Here is a tiny trained network, its code and every weight. The questions are about switching its units off for an input and a class, where a switched-off unit gives its printed mean instead of its output.

import numpy as np


def w(rows, s, z=0):
    codes = np.array(rows[::2]) - 128.0
    scale = np.full(codes.shape[1], s)
    scale[-1] = z or s
    return codes * scale


def f(y):
    return y / 2 * (1 + np.tanh(0.7978845608 * (y + 0.044715 * y**3)))


def log_softmax(a):
    a = a - a.max(-1, keepdims=True)
    return a - np.log(np.exp(a).sum(-1, keepdims=True))


def net(x, mask):
    res = np.array(x, float).reshape(1, 8) / 4 @ E
    y = f(res @ A[0][:, :-1].T + A[0][:, -1])
    res = res + np.where(mask, y, B[0][:, -1]) @ B[0][:, :-1]
    return log_softmax(res[-1] @ U[:, :-1].T + U[:, -1])


A, B = {}, {}
E = w([
[183,248,166,170,178],'x0',
[128,130,127,127,129],'x1',
[210,108,29,69,225],'x2',
[43,224,57,50,121],'x3',
[220,147,102,108,43],'x4',
[153,142,254,38,159],'x5',
[129,129,128,129,128],'x6',
[129,128,128,128,126],'x7',
],0.0062)
A[0] = w([
[128,93,75,108,229,117],'neuron 1',
[104,148,61,227,151,69],'neuron 2',
[40,172,99,76,152,47],'neuron 3',
[152,106,90,90,185,45],'neuron 4',
[152,69,153,165,148,75],'neuron 5',
[104,192,93,80,98,169],'neuron 6',
[78,87,46,207,141,93],'neuron 7',
[160,101,102,98,61,254],'neuron 8',
[134,217,129,191,197,49],'neuron 9',
[165,77,163,197,162,84],'neuron 10',
[110,115,77,174,119,60],'neuron 11',
[53,22,101,72,113,29],'neuron 12',
[4,124,192,174,77,165],'neuron 13',
[103,103,210,33,188,65],'neuron 14',
[33,96,139,148,238,254],'neuron 15',
],0.012,0.0043)
B[0] = w([
[134,214,53,131,106,199],'neuron 1',
[160,124,167,65,85,174],'neuron 2',
[59,66,84,138,114,188],'neuron 3',
[71,211,113,178,46,160],'neuron 4',
[57,110,84,118,134,149],'neuron 5',
[135,43,86,127,143,199],'neuron 6',
[159,100,168,78,79,196],'neuron 7',
[178,123,142,141,199,197],'neuron 8',
[81,163,239,122,216,178],'neuron 9',
[62,76,55,106,145,163],'neuron 10',
[116,138,166,99,87,149],'neuron 11',
[72,182,251,163,207,193],'neuron 12',
[140,215,52,115,116,247],'neuron 13',
[165,114,179,60,37,211],'neuron 14',
[219,76,108,152,188,254],'neuron 15',
],0.021,0.0087)
U = w([
[168,113,181,36,59,57],'0',
[50,187,207,149,244,139],'1',
[9,42,24,114,168,75],'2',
[142,255,45,181,110,54],'3',
[191,131,96,133,180,254],'4',
[242,109,96,182,195,191],'5',
],0.0078,0.0077)

Each question gives the input, the list of numbers given to net, and the class t.
The units are the neurons (one row each of A and B). Each row of codes is followed by its name. A weight is (code - 128) times the scale printed after its matrix; where a second scale follows, it is the last column's (A, B and U).
mask holds one flag per neuron, in row order. A switched-off neuron (its flag False) gives its mean, the last column of its row in B, instead of its output. The means were averaged over made-up inputs and are rounded, as every weight is.
A unit's drop is (log p(t) with every unit on - log p(t) with that unit switched off) / (log p(t) with every unit on - log p(t) with every unit switched off).
The circuit of an input: a set's keep is (log p(t) with only the set's units on - log p(t) with every unit switched off) / (log p(t) with every unit on - log p(t) with every unit switched off). Starting from the 12 units with the biggest drops (on a tie, the unit counted first), units are removed one at a time, each time the one whose removal leaves the highest keep (on an exact tie, the one counted first), for as long as the keep stays at least 0.8.
units of the circuit, in order: the units of the circuit, biggest drop first
k most important neurons: the k neurons with the biggest drops, biggest first
drop of u: that unit's drop, to one decimal
input [-5,-3,5,7,0,-5,-1,3], class 2: 3 most important neurons	[neuron 3; neuron 6; neuron 14]
input [-7,7,0,-8,0,-1,8,4], class 2: units of the circuit, in order	[neuron 10]
input [-2,1,-2,5,-7,6,-6,-1], class 5: 3 most important neurons	[neuron 15; neuron 7; neuron 2]
input [1,5,-6,6,7,-7,-6,3], class 0: 2 most important neurons	[neuron 15; neuron 2]
input [-8,-3,-6,1,8,4,6,-4], class 1: 2 most important neurons	[neuron 12; neuron 15]
input [0,6,8,3,-7,-8,3,-2], class 0: 4 most important neurons	[neuron 7; neuron 2; neuron 13; neuron 11]
input [-4,-6,8,3,2,7,6,7], class 3: 3 most important neurons	[neuron 1; neuron 4; neuron 7]
input [-2,-2,-2,-4,-1,-1,5,1], class 2: units of the circuit, in order	[neuron 10; neuron 5]
input [-3,3,0,-6,-7,7,3,7], class 0: 4 most important neurons	[neuron 14; neuron 8; neuron 6; neuron 3]
input [-3,4,0,-5,5,-1,-3,7], class 2: units of the circuit, in order	[neuron 15; neuron 10]
input [-6,-6,-7,1,3,1,7,-8], class 3: 3 most important neurons	[neuron 13; neuron 9; neuron 15]
input [-5,4,8,-1,3,-5,-4,7], class 3: 2 most important neurons	[neuron 1; neuron 4]
input [-7,8,-7,8,2,3,8,-4], class 2: 2 most important neurons	[neuron 3; neuron 6]
input [-5,-5,8,2,0,-5,1,-5], class 3: units of the circuit, in order	[neuron 1]
input [-6,1,2,5,-8,-4,-6,-4], class 5: 3 most important neurons	[neuron 15; neuron 9; neuron 7]
input [-8,4,1,2,-7,8,-2,1], class 0: drop of neuron 6	-0.1
input [6,7,7,7,-6,2,-3,-1], class 2: drop of neuron 12	0.5
input [4,-5,-8,-1,1,6,2,-4], class 3: drop of neuron 13	1.0
